Below are the code and all the weights of a small trained network. Each question names an input and a target symbol and asks about switching units off, where a switched-off unit gives its printed mean instead of its output.

import numpy as np


def w(rows, s, z=0):
    codes = np.array(rows[::2]) - 128.0
    scale = np.full(codes.shape[1], s)
    scale[-1] = z or s
    return codes * scale


def norm(h):
    return h / np.sqrt((h * h).mean(-1, keepdims=True) + 1e-5)


def f(y):
    return y / 2 * (1 + np.tanh(0.7978845608 * (y + 0.044715 * y**3)))


def softmax(a):
    e = np.exp(a - a.max(-1, keepdims=True))
    return e / e.sum(-1, keepdims=True)


def log_softmax(a):
    a = a - a.max(-1, keepdims=True)
    return a - np.log(np.exp(a).sum(-1, keepdims=True))


def net(x, mask):
    ids = ['ΔΛαζηθμξτφ'.index(c) for c in x.split()]
    T = len(ids)
    res = E[ids] + P[:T]
    r = norm(res)
    for j in range(3):
        rows = slice(2 * j, 2 * j + 2)
        q, k, v = (r @ M[0][rows].T for M in (Q, K, V))
        z = softmax(np.where(np.tri(T) > 0, q @ k.T / 2**0.5, -1e9)) @ v
        o = O[0][rows]
        res = res + np.where(mask[j], z, o[:, -1]) @ o[:, :-1]
    y = f(norm(res) @ A[0][:, :-1].T + A[0][:, -1])
    res = res + np.where(mask[3:7], y, B[0][:, -1]) @ B[0][:, :-1]
    return log_softmax(norm(res)[-1] @ U[:, :-1].T + U[:, -1])


Q, K, V, O, A, B = {}, {}, {}, {}, {}, {}
E = w([
[161,137,122,122,169,173],'Δ',
[77,180,154,71,94,103],'Λ',
[125,143,142,164,208,123],'α',
[25,150,60,254,102,244],'ζ',
[146,126,136,105,202,153],'η',
[105,92,182,108,214,181],'θ',
[107,83,165,155,162,122],'μ',
[157,131,92,178,164,118],'ξ',
[141,123,105,96,179,212],'τ',
[180,97,188,143,23,114],'φ',
],0.0076)
P = w([
[100,158,253,191,193,140],'0',
[89,91,111,66,139,106],'1',
[112,169,241,193,172,139],'2',
[94,101,105,74,127,104],'3',
[116,178,234,191,155,134],'4',
[99,113,102,79,112,105],'5',
[130,187,222,187,137,138],'6',
[90,114,102,77,95,106],'7',
[122,184,230,200,139,142],'8',
[74,89,90,73,103,102],'9',
],0.0052)
Q[0] = w([
[116,118,87,41,81,141],'H1',
[151,198,251,174,131,174],'H1',
[169,125,206,124,78,83],'H2',
[129,112,170,126,153,124],'H2',
[165,166,151,154,70,129],'H3',
[118,223,254,249,141,200],'H3',
],0.0077)
K[0] = w([
[92,81,73,122,189,150],'H1',
[121,161,157,188,76,71],'H1',
[122,132,204,105,58,134],'H2',
[110,104,169,124,135,122],'H2',
[160,154,152,146,112,131],'H3',
[94,207,117,146,8,140],'H3',
],0.011)
V[0] = w([
[33,194,114,185,208,125],'H1',
[167,158,86,84,49,114],'H1',
[185,82,96,182,132,152],'H2',
[85,148,66,131,221,141],'H2',
[239,58,175,120,147,105],'H3',
[118,97,92,253,166,221],'H3',
],0.0041)
O[0] = w([
[122,90,87,122,155,124,215],'H1',
[169,114,140,128,114,142,2],'H1',
[131,124,123,144,137,104,109],'H2',
[140,157,166,97,122,108,197],'H2',
[255,65,157,104,109,107,97],'H3',
[133,111,116,192,135,199,203],'H3',
],0.0081,0.0037)
A[0] = w([
[48,128,170,140,200,154,252],'N1',
[134,118,165,35,77,223,207],'N2',
[79,76,167,2,124,85,67],'N3',
[61,144,116,39,33,104,74],'N4',
],0.0064,0.0015)
B[0] = w([
[170,119,57,59,1,72,254],'N1',
[42,71,248,180,174,27,151],'N2',
[191,208,96,232,86,239,173],'N3',
[244,24,97,17,176,75,135],'N4',
],0.0047,0.0075)
U = w([
[213,154,115,106,178,212,61],'Δ',
[77,231,125,49,75,38,176],'Λ',
[128,124,79,150,197,42,153],'α',
[17,203,118,188,125,186,138],'ζ',
[202,104,125,24,140,90,73],'η',
[73,65,177,47,164,143,107],'θ',
[117,14,130,159,71,35,4],'μ',
[174,96,75,186,101,146,150],'ξ',
[104,95,107,43,127,227,89],'τ',
[169,180,254,181,92,95,209],'φ',
],0.0088,0.0033)

Each question gives the input, a string of symbols that net reads in full, and the target symbol t.
The units are the heads (2 rows each of Q, K, V and O) and the neurons (one row each of A and B). Each row of codes is followed by its name. A weight is (code - 128) times the scale printed after its matrix; where a second scale follows, it is the last column's (O, A, B and U).
mask holds one flag per unit, heads first, then neurons. A switched-off unit (its flag False) gives its mean, the last column of its rows in O or B, instead of its output. The means were averaged over made-up inputs and are rounded, as every weight is.
A unit's drop is (log p(t) with every unit on - log p(t) with that unit switched off) / (log p(t) with every unit on - log p(t) with every unit switched off).
The circuit of an input: a set's keep is (log p(t) with only the set's units on - log p(t) with every unit switched off) / (log p(t) with every unit on - log p(t) with every unit switched off). Starting from all 7 units, units are removed one at a time, each time the one whose removal leaves the highest keep (on an exact tie, the one counted first), for as long as the keep stays at least 0.8.
circuit, biggest first: the units of the circuit, biggest drop first
k most important neurons: the k neurons with the biggest drops, biggest first
which heads matter: for each layer, one digit per head in row order, 1 if its drop is at least 0.15 and else 0, layers parted by /
drop when u is switched off: that unit's drop, to one decimal
input μ Λ ξ α ζ ζ τ, target ζ: which heads matter	001
input μ θ η, target η: circuit, biggest first	(H3; N3; N1)
input τ α Λ α μ Λ μ Λ Δ Δ, target φ: which heads matter	111
input φ α η μ, target ξ: 2 most important neurons	(N3; N2)
input Λ φ μ θ μ Δ, target φ: which heads matter	101
input Λ ξ μ θ ξ, target Λ: circuit, biggest first	(H3)
input μ α α ζ α Λ Δ, target Λ: circuit, biggest first	(H3; N1)
input τ θ μ μ τ, target τ: circuit, biggest first	(N3; H3; N1; H1)
input η θ α θ μ μ Δ τ θ, target θ: 3 most important neurons	(N3; N1; N4)
input μ μ Δ η φ ζ Δ, target ζ: 2 most important neurons	(N4; N3)
input Λ ζ τ θ τ ζ α Λ θ, target Λ: 2 most important neurons	(N1; N3)
input Δ Λ φ θ μ α τ, target φ: which heads matter	100
input η μ Δ μ μ μ ζ ξ, target α: which heads matter	001
input μ μ θ θ η θ μ θ α, target α: circuit, biggest first	(H1; N3)
input τ α τ φ φ η τ, target φ: which heads matter	000
input Δ Δ τ Λ α, target Λ: which heads matter	000
input μ ζ φ μ Δ μ φ τ, target θ: 3 most important neurons	(N2; N1; N4)
input ξ ζ η Λ η τ ξ τ ξ, target Λ: circuit, biggest first	(H3; N3)
input ξ ζ τ θ Δ, target ζ: which heads matter	001
input φ θ ζ Λ θ Δ θ τ μ, target Λ: 3 most important neurons	(N1; N3; N2)
input Λ τ φ Λ τ μ, target ξ: most important neuron	(N3)
input μ α α α ζ η θ, target ζ: most important neuron	(N4)
input μ η α, target α: 3 most important neurons	(N3; N1; N2)
input Δ Δ μ Δ μ α θ, target θ: 2 most important neurons	(N3; N4)
input ξ θ μ, target μ: drop when N1 is switched off	0.4
input ξ ζ ξ, target ζ: drop when H3 is switched off	1.7
input α ξ η Λ ξ ξ α α θ, target Λ: drop when H3 is switched off	0.3
input μ ζ ζ μ φ μ Λ Δ τ, target Λ: drop when N4 is switched off	-0.1
input μ Λ ζ μ Λ η τ, target Λ: most important neuron	(N1)
